[[116 137 144 129 111 128 121 148]
 [137 146 127 128 135 124 121 131]
 [107 118 135 142 128 127 127 145]
 [143 137 120 108 132 133 136 150]
 [111 116 135 123 123 133 129 118]]
What is the last entry of the largest entry's row?
Answer: 150
What is the largest entry in the first column?
Answer: 143
The 4th entry from the end, reading row by row -> 123
The largest entry in the first row is 148
What is the entry in the bottom-left corner?
Answer: 111
What is the entry directly above the largest entry?
Answer: 145
What is the entry directly above 108?
Answer: 142
What is the second smallest entry?
Answer: 108
The 1st entry in reading order: 116
The entry directly below the largest entry: 118
The smallest entry in the first row -> 111
What is the minimum?
Answer: 107
